In the rows, zero is written as 128.
Each row is followed by its class.
[130 149 102 117 119  99  73  81 145  77 112 170 144 189 136 176 153 128
 151 145 117 115 112  89 151 136 151 126  79  99 124  99  91 136 138 140
 151 141 137 134 121 166 142 165] : vuvo
[181 117 140  89 103 134 108 120 118 125  90 173 144 158  99 104 134  94
 157 146 190 136 139 132 143 135 136 143 160 127 116 121 144 126 124 122
 109 123 108 134  98 135 180 148] : vikef
[162 115 105 141 160 136 124  87 150 162  81 165 137 169 151 115 105 144
 131 121 177 124 133 137 109 106 167 117 192 118 153 139 121 146 150 131
 119 125  82 128 132  21 128 185] : Fili
[174 131 140 109 100 155 121 130 127 132 106 167 123 141 109 100 151 109
 165 132 206 144 138 144 156 129 144 120 174 129 112 113 146 114 113 146
 102 124  96 140 108 134 170 158] : gamep
[137 154 114 120 114  84  56  82 131  91 107 174 141 205 130 176 151 119
 142 147 106 107 105  75 137 128 145 116  90 100 123 102  93 132 129 133
 141 144 152 135 115 163 155 161] : vikef
[183 119 128  95  87 154 105 119 123 107  90 154 116 147  94 111 128  95
 180 138 187 140 110 117 165 142 160 149 152 133 127 124 146 111 125 126
 102 145 109 145 144 160 154 154] : vuvo
[128 175 102 127 120  72  76  93 124  95 100 158 134 179 111 155 150 128
 155 155 123 110 111  89 132 139 149 110  68  99 124  94 100 130 117 134
 157 155 142 119 101 149 150 153] : fesop
[203  94 150 103 138 154 148  93 190 145  91 185 186 181 113 169 106 164
 126  91 105 173 175 182 133 127 103 104 178 119  96  88 142 125 125 122
 106 109  87 132  88 136 113 163] : tilir
[152  89  87 142 211 140  98 134 145 129 159  99 173 146 111 156 128 135
 113  63 116 143 181 156 142  98 103  86 122 134 118  39 111 189 119 145
 109  89  97 149 137 100 148 140] : Rezom
[142 106  96 137 195 138  85 140 153 112 147  97 153 155 122 155 131 158
 115  40 118 142 170 150 153 105  99  82 168 155 110  22 113 174 110 134
  98  88 111 150 123 106 152 154] : gamep
[125 167 118 128 140  98  72  97 124  86 119 166 136 181 116 156 158 135
 147 137 144 106  93  72 152 121 146 111  97 113 141 108  99 142 124 138
 151 155 157 132 115 176 166 182] : gamep
[182 126 131  98  96 157  99 113 105 121  70 164 123 162  75 110 139  97
 172 132 188 135 141 119 145 135 135 145 165 130 111 131 144 119 123 120
  94 129 121 146 113 147 168 155] : vikef
[196 127 140 112  95 161 107 123 132 108  81 165 110 160  95 106 121  91
 176 139 201 135 109 131 163 142 154 139 146 118 106 128 144 110 122 129
 103 134 105 136 130 153 176 156] : velaz
[139  81  82 137 193 119  96 125 159 122 141  84 159 144 138 179 145 138
 106  71 109 151 177 177 157 103 123  83 143 142 110  33  97 171 122 123
 105  90  95 159 116 102 146 125] : Lozi
[155 125 116 147 153 143 136  96 143 163  83 141 117 164 129 118 107 156
 142 110 165 129 144 144 105 112 155 120 211 121 155 136 122 130 140 130
 116 117  93 135 109  40 124 182] : gamep
[193 112 102 129 138 128 137  77 147 135  34 169 108 183 156 107 103 172
 159 103 166 139 168 164 111 104 139 112 193 132 147 115 123 144 156 117
  95 118  69 141 131  33 106 161] : tilir
[152 105  98 131 132 144 137  95 147 141  86 173 109 180 138 106 107 157
 153 112 159 138 146 126 119 102 143 144 195 108 164 129 127 138 156 113
 103 112  89 135 131  38 118 182] : vuvo
[172  99  91 131 137 125 125  89 151 128  76 151 124 173 132 109 105 149
 157 137 165 129 125 127 117 116 147 143 182 126 163 117 127 133 165 138
 106 120  77 132 132  31 132 174] : vuvo
[185 135 119  98  79 151 118 111 111 119  58 161 107 139  83 121 146 102
 185 127 183 145 147 148 143 136 139 130 160 123 105 112 152 114 113 132
  90 133 100 137 116 142 156 155] : fesop
[170 114 129  98 101 145 130 107 125 115 107 147 117 139 100 119 148  99
 159 171 198 142 110 129 161 137 155 120 142 127 113 125 141 112 124 133
 115 140 104 153 113 147 161 148] : Lozi
[185 144 150  94  89 167 111 115 133 118  85 146 120 137 118 123 135  92
 174 126 194 141 117 138 154 150 142 133 153 127 108 126 145 116 114 120
  92 133 103 139 126 151 156 150] : zas
[185 106 105 126 137 119 138  85 144 140  55 169 110 186 150 106 107 165
 157 115 175 138 158 150 114  99 145 107 186 125 153 114 124 142 158 132
 103 120  70 137 130  35 112 160] : tilir
[184 118 148 124 135 161 154 105 183 147 103 169 188 173 108 163 121 164
 126  86 105 169 170 169 136 130  98 111 204 131  85  85 144 120 124 120
 111 103  94 144  91 137 127 170] : gamep
[180 102 158 117 135 140 146  85 175 164  88 187 204 166 107 154  98 150
 134 129 100 161 186 168 114 136  94 109 190 117  97  83 163 125 125 128
 131 110  95 130  61 130 102 181] : fesop
[154 106  95 136 190 150  77 122 159 117 136  90 164 143 149 163 128 142
 115  51 115 145 182 150 149 113  90  86 140 145 110  29 108 189 118 121
  96  89 110 151 122 101 142 147] : zas
[176 115 129  78  90 152 122 119 127 114  97 176 116 135 105 103 135  99
 176 154 197 124  96 121 132 145 151 129 157 136 105 119 141 117 116 148
 112 133 100 117 131 126 175 163] : fipo
[178 118 105 127 150 135 135  81 139 148  62 152 112 172 132 117  92 158
 146 121 170 132 165 154 109 116 150 109 184 127 156 134 123 139 147 119
 105 124  81 134 120  39 100 172] : tilir
[124 159 106 133 128  76  67  96 120 101 113 155 135 197 125 168 139 133
 143 140 107 103 123  81 126 134 155 130  81  92 139 113  85 134 121 120
 150 146 162 116  91 162 165 150] : vikef
[164 106  92 131 179 138  92 132 155 113 143  97 158 159 119 161 134 151
 118  55 124 148 183 147 152 105  97  73 165 153 113  16 116 178 113 139
  98  91 108 156 116 117 146 158] : gamep
[140 159 106 126 133 100  75  92 119 100 120 169 150 179 116 165 150 134
 149 158 148 102  82  79 133 120 145 112  62  89 151 114  98 140 126 152
 154 158 147 124 108 170 171 179] : Rezom
[184 117 136  95  97 162 121 115 135 123  94 161 124 136 110  97 135 105
 154 164 214 132 108 119 145 136 152 124 140 133 115 119 153 122 121 154
 118 141 106 136 133 138 175 160] : Fili
[137  76  99 131 215 122  88 125 137 123 164 113 168 157  97 145 118 127
  93  66  98 137 178 137 142 107 107 100 146 138 117  64 111 190 122 131
 113  86 121 142 122  80 144 139] : vikef
[215 133 138 102  89 157  99 114 127 117  72 148 107 168 100  90 126  93
 176 127 207 148 124 140 162 144 146 118 151 133 120 118 157 111 116 135
  89 141 107 148 127 155 151 143] : tilir
[201 114 156 123 125 167 171  84 187 172  87 172 213 166 115 152 107 149
 124  87  94 152 174 135 115 139  97  89 178 116  96  82 157 109 129 129
 119 107 104 142 100 135 107 170] : lovel
[179  85 155  92 143 150 180  66 182 144 124 187 217 181 117 184 129 143
 121 130 110 155 117 147 124 115 101 106 176  94 103  94 150 114 134 125
 129 129 106 140  84 131 119 174] : Lozi
[160  95  84 148 205 150  75 117 154 123 131 113 168 155 143 144 122 150
 111  42 139 142 192 157 157 107  98  77 151 144  99  40 113 192 116 139
 102  91 107 154 134  90 136 153] : Fili
[146 111  96 142 153 160 138  91 135 141  81 164 114 165 139 129 100 148
 137 134 150 130 153 153 109 111 158 130 179 118 155 134 128 127 155 131
 119 120  88 123 117  40 132 180] : disi
[188  91 163 103 128 142 136  83 172 147 116 209 212 189  99 174 109 143
 118 114  90 157 149 146 116 127  94 111 187 108  93  89 151 111 125 123
 120 119 110 136  77 121 120 176] : vikef
[173 112 106 115 131 134 143 103 136 145  69 159  94 188 140  98 107 155
 149 114 182 135 130 131 120  96 142 118 191 118 163 122 129 147 154 121
  96 120  85 126 134  45 131 163] : tilir
[147  69  84 123 214 131  90 122 156 117 164 119 163 152 132 149 119 134
 122  50 109 141 157 147 140 107 108  96 152 143 105  46 104 190 120 150
 111  89 106 127 137  71 148 148] : fipo
[190  96 136 124 121 185 162  98 185 152  86 178 200 157 123 164 102 163
 128 111  92 159 171 159 116 134  87  99 170 125  91  70 153  98 123 138
 123 116  98 137  98 128 105 164] : disi
[131  91  79 146 219 128  92 115 141 116 145 100 162 152 137 154 134 150
 112  49 120 145 190 164 167 100 104  79 152 137 110  41 100 184 120 115
 101  92 111 164 123  86 130 139] : Lozi
[190 113 161 125 140 159 149  87 187 162 105 175 206 181 107 169 120 146
 120  82 102 163 168 154 123 130 112 103 187 109  95 106 141 117 136 131
 116  96  91 147  85 141 116 170] : lovel
[169 126 123  96  97 155 105 115 101 115  87 156 114 165  86 118 133 100
 175 127 187 135 152 120 146 136 133 143 164 128 107 119 147 115 125 125
  94 126 122 143 114 142 170 155] : vikef
[147  83  78 143 200 157  98 129 151 107 146 110 151 155 118 151 130 133
  99  69  98 152 176 149 154 105 106  91 117 138 111  31 106 183 128 148
 118  88 112 142 132  88 144 129] : disi
[193  81 157  99 132 149 150  77 181 149 113 221 214 183 122 172 115 136
 145 106 112 149 127 155 108 121  88 108 189 106  89  84 149 114 125 141
 127 123 100 121 100 110 121 182] : fipo
[140 100  92 114 184 148  91 116 164 121 131  97 163 148 177 165 142 134
 120  53 119 145 187 160 150 106 105  89 150 143 100  28 111 190 127 127
  98  83  95 152 137  89 152 141] : zas
[213 104 146 128 127 162 160  95 178 174  98 175 225 163 102 163 107 150
 135 111 100 155 172 155 111 132  84  92 163 112 103  69 159 111 116 139
 118 120  99 142 100 135 107 171] : Rezom
[122 160 132 105 142  99  71  73 133  86 114 163 152 173 143 160 155 131
 143 153 151 101  82  74 137 130 148 116  72  95 146 122  95 157 131 141
 164 158 162 129 104 166 155 172] : zas
[142 141 115 117 117  82  73  79 149  90 127 188 144 191 150 185 151 118
 152 143 108 102  82  84 124 131 156 106  83  93 123  93  85 128 121 157
 155 146 140 111 130 148 149 170] : fipo
[185 111  95 143 143 117 128  99 149 142  68 147 124 173 160 121 100 151
 147 122 190 123 136 144 116 106 151 123 187 128 158 117 125 142 157 134
 102 121  67 123 140  36 149 172] : Fili
[205  90 163  91 131 152 157  72 178 138 102 201 202 176 109 161 115 149
 121 115 106 159 153 160 119 126 100  93 171 111 109  86 158 122 127 145
 118 129 108 132  87 131  98 171] : tilir
[198 105 153 109 127 157 156  83 189 145 104 201 214 181 121 164 118 146
 116 106 130 161 145 154 126 121  93  96 173 106  87  76 153 122 131 141
 130 125  98 137 100 112 123 176] : Fili
[189  97 146 128 133 157 169  85 186 160  84 157 206 164 122 177 109 158
 130 104  94 155 162 163 130 137  89 101 177 112  88  76 144 100 121 111
 120 116 106 145  88 140 107 158] : Lozi
[182 107 111 149 129 130 136  94 154 164  49 173 127 170 175 101 110 157
 150 119 176 132 149 147 109  95 145 115 198 122 143 111 123 144 155 131
 111 121  68 133 138  29 130 164] : Fili
[182 106 140  95 114 136 118 117 118 128 100 179 131 140 128  97 133 103
 165 157 207 137 160 150 149 130 141 116 147 132 131 124 152 135 123 146
 106 131  94 125 100 149 150 154] : tilir
[158 105  88 121 130 135 138 107 146 140  86 171  96 182 149 122 105 160
 161 111 181 136 127 127 113  93 153 130 200 106 148 126 117 135 154 122
 102 120  79 129 122  25 154 182] : velaz
[189 123 128 116  92 140 113 115 129 120  86 135 113 156 109 130 134  97
 174 141 191 145 113 141 171 141 161 124 158 127 114 116 141 100 120 121
 100 139  99 153 118 164 169 145] : Lozi
[176 120 100 148 154 135 137  87 133 162  76 161 134 155 124 141 104 140
 146 118 154 122 153 161 100 112 155 115 173 114 157 130 120 130 141 123
 109 123  75 136 140  25 123 180] : Rezom
[185 117 160 117 125 161 157 105 190 147 108 169 185 175 100 158 114 157
 127  80 105 170 161 159 132 134 106 104 207 119  88  86 152 112 120 139
 118 105 101 145  85 142 124 178] : gamep
[134 151 102 130 114 117  76 109 134  85  97 172 120 176 153 173 140 137
 151 133 114 113 100 100 149 120 152 110  81 100 125  88  84 131 124 144
 149 149 132 120 121 171 172 155] : disi
[188 141 139  90  82 160 125 130 118 120  96 153 122 130  85 119 133 102
 174 149 191 140 116 125 139 140 145 123 137 128 115 105 143 109 114 144
 108 143 101 145 131 147 160 154] : Rezom
[201  91 148  99 136 157 138  85 188 138  99 202 196 179 110 163 107 150
 143  88 107 157 132 156 121 133 105 116 196 119  88  92 142 118 123 133
 111 112  96 126 112 114 120 186] : fipo
[132 171 103 122 132  89  88  90 126  88 101 142 127 186 126 161 139 141
 145 138 129 101 132 102 126 145 149 103  63 102 141 108  95 138 115 130
 153 150 159 116  95 174 141 149] : tilir
[122 157 110 146 137  93  92  95 131  98 110 159 128 177 150 174 140 137
 140 121 115 113  98 105 158 126 150 108  94  87 123 110  82 134 121 111
 151 147 139 126 104 163 159 158] : Lozi
[186 105 146  85 111 136 131 115 126 130 108 180 135 143 123  89 134  98
 161 164 201 138 147 141 144 133 142 117 144 124 132 130 153 138 121 150
 110 132  98 122  99 145 146 148] : tilir
[143 167 110 129 126 103  79 105 125 108 104 173 142 174 139 166 139 142
 158 130 121 112 102  96 141 124 148 113  78  90 137 101  90 142 117 131
 139 152 136 116 114 172 158 165] : Rezom
[194 117 101 141 133 123 143 100 144 163  69 168 131 166 142 130 104 161
 165 123 155 134 153 150 102  99 143 112 178 112 159 109 115 136 141 120
  96 124  59 134 139  35 121 167] : Rezom
[137 169 106 139 126  87  71  99 128 103 127 158 151 170 109 164 154 128
 144 163 133 102  94  92 123 136 154  99  42  85 144 103  94 128 112 164
 160 157 146 121  93 161 161 161] : Rezom
[119 161 110 146 133  92  90  95 131  95 114 159 134 171 141 164 153 138
 133 136 112 109  98  99 153 124 151 107  80  85 133 109  84 137 118 114
 146 149 148 123 104 168 160 156] : Lozi
[188 105 122  98  93 143 120 134 129 122  88 172 122 138 112 119 130 104
 175 136 199 143 134 137 155 134 164 132 147 121 118 111 139 114 120 139
 101 134  96 122 112 132 176 154] : velaz
[161  85  87 131 198 132  94 111 159 109 132  99 172 155 132 169 133 148
 116  70 118 149 152 151 167 107 102  83 140 144 104  38 106 174 123 119
 101  99 101 158 117 118 138 141] : Lozi
[136 160 115 138 130  99  77 101 141 103 118 175 139 184 165 162 141 135
 137 122 140 104  97  98 142 117 156 108  89  86 128 107  89 143 117 137
 149 150 134 117 131 154 171 163] : Fili
[128 163 120 112 123 107  72  81 147  97 119 152 142 171 169 192 159 124
 145 138 116 104  95  84 125 140 158 116  84  94 131 107  86 136 119 136
 147 142 147 125 114 156 154 168] : zas
[172  95 104 130 142 126 133  86 149 147  66 188 122 173 159 111 104 154
 166 105 160 122 125 149  99  99 141 121 207 122 142 113 122 132 147 130
 105 120  73 120 149   6 135 175] : fipo
[145  97 101 148 206 144 101 136 150 125 158  91 154 152 114 138 133 143
 101  49 119 143 176 147 149 104 101  92 160 141 121  46 115 188 115 144
 110  81 121 148 119 102 150 145] : gamep
[149  81  81 116 184 138  89 119 158 119 145 120 159 157 140 166 128 135
 127  51 117 144 169 155 137 102 107  85 160 149  97  25 108 170 122 140
 102  92  98 145 147  72 144 149] : fipo
[147  97 108 121 132 143 132  97 147 141  90 175 106 173 152 110 105 160
 152 125 158 141 137 134 126  94 153 147 201 111 162 126 122 140 163 120
 101 117  80 133 133  39 124 179] : vuvo
[200 135 137 113  92 147 117 121 125 132  81 148 114 159 101 108 130  93
 174 103 197 140 132 128 160 143 161 121 161 128 123 126 152 111 123 129
  89 121  97 144 128 159 170 148] : lovel
[129 177 125 110 117 100  76  80 150  95 120 149 147 185 164 189 157 120
 148 136 116 106  94  78 127 146 148 112  80  85 125 101  85 137 118 138
 153 144 154 125 104 159 147 161] : zas
[133 140 116 118 143 121  70  77 126  72 105 193 149 175 122 151 150 136
 143 181 144 102  84  71 146 124 144 115  57 105 143 110  99 140 139 162
 168 160 153 124 108 169 154 179] : disi
[178  89 148 107 137 163 168  94 187 152  99 189 199 167 113 165  86 171
 135 109 114 156 158 145 107 138 106 116 179 110  95  99 152 108 126 124
 139 118 109 123  66 127 109 183] : velaz
[147 112  89 138 140 141 129  83 141 143  82 156 122 160 129 120 102 152
 143 127 147 133 153 138 110 126 156 138 191 122 155 133 124 127 158 127
 116 120  91 133 115  22 110 185] : vuvo
[184 129 130 105  96 142 127 121 124 132  83 160 131 140 111 108 149 104
 164 108 197 138 144 138 145 134 151 118 157 127 123 119 144 117 127 138
  95 118  93 140 115 133 173 145] : lovel
[139  74  96 137 209 126  75 125 135 121 156 109 159 163 115 144 115 132
 103  64 107 143 189 137 148 102 107 104 154 145 116  52 113 189 129 133
 111  84 119 148 117  91 149 142] : vikef
[191 121  88 136 129 125 129  94 161 138  52 146 121 179 157 113 103 147
 149 123 188 125 121 137 122 110 144 120 179 129 147 107 130 140 158 132
 102 125  69 127 144  36 164 174] : Fili
[165 133 148  81  92 172 121 115 128 117  97 144 119 135 120 112 151  98
 172 142 199 136 116 125 140 143 143 137 155 130 110 122 150 121 121 137
 102 131 112 143 124 143 168 150] : zas
[170 104  93 145 184 134  90 119 154 129 129 106 165 161 120 156 126 143
 110  37 116 139 178 140 148 109 103  69 142 140 124  40 116 176 122 130
  93  83 107 151 121 111 139 148] : lovel
[136  96  96 125 206 156 106 118 152 128 154  95 165 141 137 148 137 136
 105  52 118 139 173 141 141 111 103  93 139 133 112  57 112 197 119 129
 107  84 117 142 132  83 139 140] : zas
[191  91 154 122 132 164 155  97 186 149  98 182 197 160 107 151  89 153
 128 106 106 157 152 148 121 136 104 107 178 115  90  91 154 110 129 138
 130 121 108 135  87 125 113 174] : velaz
[150 111 112 145 162 139 143  90 141 168  93 172 133 159 149 117 103 139
 126 130 176 126 156 148 109 110 164 121 186 114 151 145 127 143 147 122
 125 121  86 121 126  20 121 181] : Fili
[192  97 154 122 138 167 146  85 190 163  95 183 219 163 129 152 109 154
 119 117 124 156 163 154 119 128  97  99 178 123  88  83 155 120 129 141
 132 122 101 142  97 124 112 176] : Fili
[169 103  91 138 181 119  73 123 149 113 116 112 157 146 113 155 128 144
 119  57 106 147 176 161 151 105  91  85 141 140 112  26 111 182 110 128
  96  95 101 149 125  98 137 144] : fesop
